Here is a tiny trained network, its code and every weight. The questions are about switching its units off for an input and a target symbol, where a switched-off unit gives its printed mean instead of its output.

import numpy as np


def w(rows, s, z=0):
    codes = np.array(rows[::2]) - 128.0
    scale = np.full(codes.shape[1], s)
    scale[-1] = z or s
    return codes * scale


def norm(h):
    return h / np.sqrt((h * h).mean(-1, keepdims=True) + 1e-5)


def f(y):
    return np.maximum(y, 0)


def softmax(a):
    e = np.exp(a - a.max(-1, keepdims=True))
    return e / e.sum(-1, keepdims=True)


def log_softmax(a):
    a = a - a.max(-1, keepdims=True)
    return a - np.log(np.exp(a).sum(-1, keepdims=True))


def net(x, mask):
    ids = ['Παεθμξω'.index(c) for c in x.split()]
    T = len(ids)
    res = E[ids] + P[:T]
    u = 0
    for l in range(3):
        q, k, v = (norm(res) @ M[l].T for M in (Q, K, V))
        z = softmax(np.where(np.tri(T) > 0, q @ k.T / 4**0.5, -1e9)) @ v
        res = res + np.where(mask[u], z, O[l][:, -1]) @ O[l][:, :-1]
        u += 1
        y = f(norm(res) @ A[l][:, :-1].T + A[l][:, -1])
        res = res + np.where(mask[u : u + 4], y, B[l][:, -1]) @ B[l][:, :-1]
        u += 4
    return log_softmax(norm(res)[-1] @ U[:, :-1].T + U[:, -1])


Q, K, V, O, A, B = {}, {}, {}, {}, {}, {}
E = w([
[166,109,135,151,201,120,93,137],'Π',
[253,144,87,90,134,85,197,124],'α',
[204,155,124,122,87,101,142,36],'ε',
[174,142,91,179,179,196,130,163],'θ',
[142,109,127,183,192,170,126,86],'μ',
[138,109,117,125,183,208,97,103],'ξ',
[82,108,102,116,149,181,139,103],'ω',
],0.018)
P = w([
[184,90,87,111,101,1,107,118],'0',
[180,66,192,88,121,229,120,68],'1',
[144,127,147,176,197,162,180,78],'2',
[114,138,132,101,182,185,159,83],'3',
[103,147,110,120,183,170,178,109],'4',
[98,171,96,114,176,183,190,125],'5',
[136,202,87,124,168,198,211,195],'6',
[79,179,84,116,190,146,201,138],'7',
[93,139,123,29,174,163,151,119],'8',
],0.009)
Q[0] = w([
[129,53,150,180,167,212,133,40],'0.h1',
[34,44,116,179,254,223,175,92],'0.h1',
[84,180,148,169,108,153,148,139],'0.h1',
[136,43,71,142,215,237,117,189],'0.h1',
],0.0074)
K[0] = w([
[67,186,78,113,132,133,38,145],'0.h1',
[155,132,39,175,139,129,65,82],'0.h1',
[103,125,148,88,184,187,135,148],'0.h1',
[129,1,40,128,87,40,91,45],'0.h1',
],0.0081)
V[0] = w([
[113,161,56,21,163,135,93,154],'0.h1',
[132,157,166,236,124,186,105,168],'0.h1',
[143,161,165,104,161,25,148,188],'0.h1',
[140,201,175,120,139,151,254,177],'0.h1',
],0.0091)
O[0] = w([
[127,32,112,56,118,86,141,120,153],'0.h1',
[136,170,223,34,112,112,132,164,3],'0.h1',
[112,106,117,201,231,36,182,213,138],'0.h1',
[197,22,87,113,156,254,220,110,78],'0.h1',
],0.0081,0.0066)
A[0] = w([
[2,168,177,161,137,139,109,202,88],'0.n1',
[103,153,116,130,140,70,67,176,207],'0.n2',
[111,80,157,142,131,141,156,179,3],'0.n3',
[61,109,98,177,131,174,94,122,185],'0.n4',
],0.009,0.0015)
B[0] = w([
[251,159,143,167,179,128,95,100,211],'0.n1',
[103,93,130,148,103,222,157,168,223],'0.n2',
[191,152,179,102,68,53,144,118,133],'0.n3',
[94,68,138,94,93,168,2,181,253],'0.n4',
],0.011,0.0048)
Q[1] = w([
[113,97,192,169,207,116,152,207],'1.h1',
[183,84,152,252,169,2,136,29],'1.h1',
[124,60,66,123,108,178,157,231],'1.h1',
[72,155,16,189,184,69,73,172],'1.h1',
],0.0062)
K[1] = w([
[225,74,47,245,242,131,223,170],'1.h1',
[63,155,187,176,198,67,201,65],'1.h1',
[116,12,178,203,254,85,182,226],'1.h1',
[72,69,205,204,191,108,10,107],'1.h1',
],0.0049)
V[1] = w([
[197,116,125,66,50,97,103,254],'1.h1',
[116,139,124,50,118,95,36,97],'1.h1',
[183,153,136,69,245,76,101,14],'1.h1',
[159,97,134,117,88,147,210,125],'1.h1',
],0.0065)
O[1] = w([
[65,246,138,176,126,113,143,86,29],'1.h1',
[130,143,162,199,109,124,164,198,65],'1.h1',
[115,176,111,85,46,171,158,193,254],'1.h1',
[119,179,86,86,99,128,180,194,65],'1.h1',
],0.012,0.0025)
A[1] = w([
[255,119,110,134,97,76,88,89,142],'1.n1',
[143,206,128,112,161,166,140,167,254],'1.n2',
[230,127,98,88,128,98,115,129,199],'1.n3',
[181,166,125,145,55,62,145,61,83],'1.n4',
],0.011,0.0025)
B[1] = w([
[108,189,142,107,138,208,136,87,235],'1.n1',
[109,42,164,102,134,84,53,16,201],'1.n2',
[80,188,168,186,66,179,160,98,254],'1.n3',
[77,188,176,2,23,189,109,220,169],'1.n4',
],0.0092,0.0081)
Q[2] = w([
[161,58,242,94,94,234,32,164],'2.h1',
[74,62,95,114,140,243,112,94],'2.h1',
[158,129,60,85,61,101,254,222],'2.h1',
[121,198,84,19,164,84,208,163],'2.h1',
],0.0073)
K[2] = w([
[123,135,103,103,103,45,97,123],'2.h1',
[142,203,88,97,136,40,159,137],'2.h1',
[160,111,170,134,51,232,175,93],'2.h1',
[133,130,143,157,108,246,172,126],'2.h1',
],0.012)
V[2] = w([
[143,204,94,105,120,123,127,46],'2.h1',
[156,95,196,197,132,57,78,168],'2.h1',
[239,209,172,126,153,187,159,251],'2.h1',
[114,41,68,123,143,254,76,80],'2.h1',
],0.0081)
O[2] = w([
[80,89,214,191,184,46,109,52,242],'2.h1',
[139,130,112,132,128,143,198,20,1],'2.h1',
[213,76,175,71,120,195,7,104,129],'2.h1',
[186,76,149,154,65,5,156,148,230],'2.h1',
],0.012,0.0057)
A[2] = w([
[125,125,139,133,159,162,87,111,137],'2.n1',
[98,255,129,140,63,169,182,69,93],'2.n2',
[206,83,110,103,203,115,108,115,5],'2.n3',
[143,71,90,155,117,109,132,91,147],'2.n4',
],0.013,0.0026)
B[2] = w([
[93,134,94,234,89,130,149,91,247],'2.n1',
[66,157,169,36,116,158,37,211,253],'2.n2',
[136,136,97,146,146,86,182,184,239],'2.n3',
[241,175,89,7,113,208,137,202,232],'2.n4',
],0.012,0.0061)
U = w([
[76,254,158,110,65,165,93,218,23],'Π',
[168,154,201,179,23,135,132,77,177],'α',
[213,119,83,42,143,115,131,201,182],'ε',
[66,140,68,200,10,106,185,189,38],'θ',
[76,38,141,179,174,132,81,223,9],'μ',
[62,142,167,125,172,77,189,118,249],'ξ',
[115,194,61,123,167,234,182,107,125],'ω',
],0.0069,0.0017)

Each question gives the input, a string of symbols that net reads in full, and the target symbol t.
The units are the heads (4 rows each of Q, K, V and O) and the neurons (one row each of A and B). Each row of codes is followed by its name. A weight is (code - 128) times the scale printed after its matrix; where a second scale follows, it is the last column's (O, A, B and U).
mask holds one flag per unit, layer by layer, with each layer's heads first. A switched-off unit (its flag False) gives its mean, the last column of its rows in O or B, instead of its output. The means were averaged over made-up inputs and are rounded, as every weight is.
A unit's drop is (log p(t) with every unit on - log p(t) with that unit switched off) / (log p(t) with every unit on - log p(t) with every unit switched off).
The circuit of an input: a set's keep is (log p(t) with only the set's units on - log p(t) with every unit switched off) / (log p(t) with every unit on - log p(t) with every unit switched off). Starting from the 12 units with the biggest drops (on a tie, the unit counted first), units are removed one at a time, each time the one whose removal leaves the highest keep (on an exact tie, the one counted first), for as long as the keep stays at least 0.8.
circuit, biggest first: the units of the circuit, biggest drop first
unit that matters most: the unit with the biggest drop
top k neurons: the k neurons with the biggest drops, biggest first
top k neurons in layer l: the k neurons of layer l with the biggest drops, biggest first
input ω μ α θ μ μ, target θ: unit that matters most => 2.h1
input ω α θ ω α ω μ, target θ: circuit, biggest first => 2.h1, 0.h1
input θ α α α Π, target ξ: circuit, biggest first => 0.h1, 1.h1, 1.n2, 2.h1
input Π α α ξ, target ω: circuit, biggest first => 0.h1, 2.h1
input Π ω Π, target ω: circuit, biggest first => 0.h1, 2.h1
input ε Π ξ ε θ, target ε: top 2 neurons => 1.n3, 2.n4
input θ θ Π α α μ θ, target ξ: top 2 neurons => 1.n2, 0.n4
input ε ω μ μ, target ε: circuit, biggest first => 2.h1, 2.n4, 1.n3, 1.n1
input ε α θ ω μ μ Π, target ε: top 2 neurons => 0.n4, 2.n4
input ξ ω Π, target Π: circuit, biggest first => 0.h1, 2.h1, 1.h1, 2.n2
input α ω θ α, target α: top 3 neurons in layer 0 => 0.n2, 0.n4, 0.n1
input ξ Π μ, target Π: circuit, biggest first => 0.h1, 2.h1, 2.n2, 1.h1
input ξ ω Π μ, target Π: top 2 neurons in layer 0 => 0.n2, 0.n1
input Π Π ε ω θ ξ, target ω: unit that matters most => 0.h1
input ω Π ω α, target Π: top 3 neurons => 2.n2, 1.n3, 0.n4
input μ α θ ξ θ ε θ, target α: top 2 neurons => 0.n1, 1.n2
input ε ε ξ μ Π Π ξ ω, target ε: top 2 neurons => 0.n4, 1.n3
input ξ ω α ω Π, target Π: top 2 neurons => 2.n2, 0.n2
input Π ω μ α θ Π ω ε Π, target ω: top 2 neurons => 0.n2, 0.n1
input α ξ ω ε, target Π: unit that matters most => 2.n2
input α Π μ α θ ω θ ξ, target μ: top 2 neurons in layer 1 => 1.n1, 1.n3
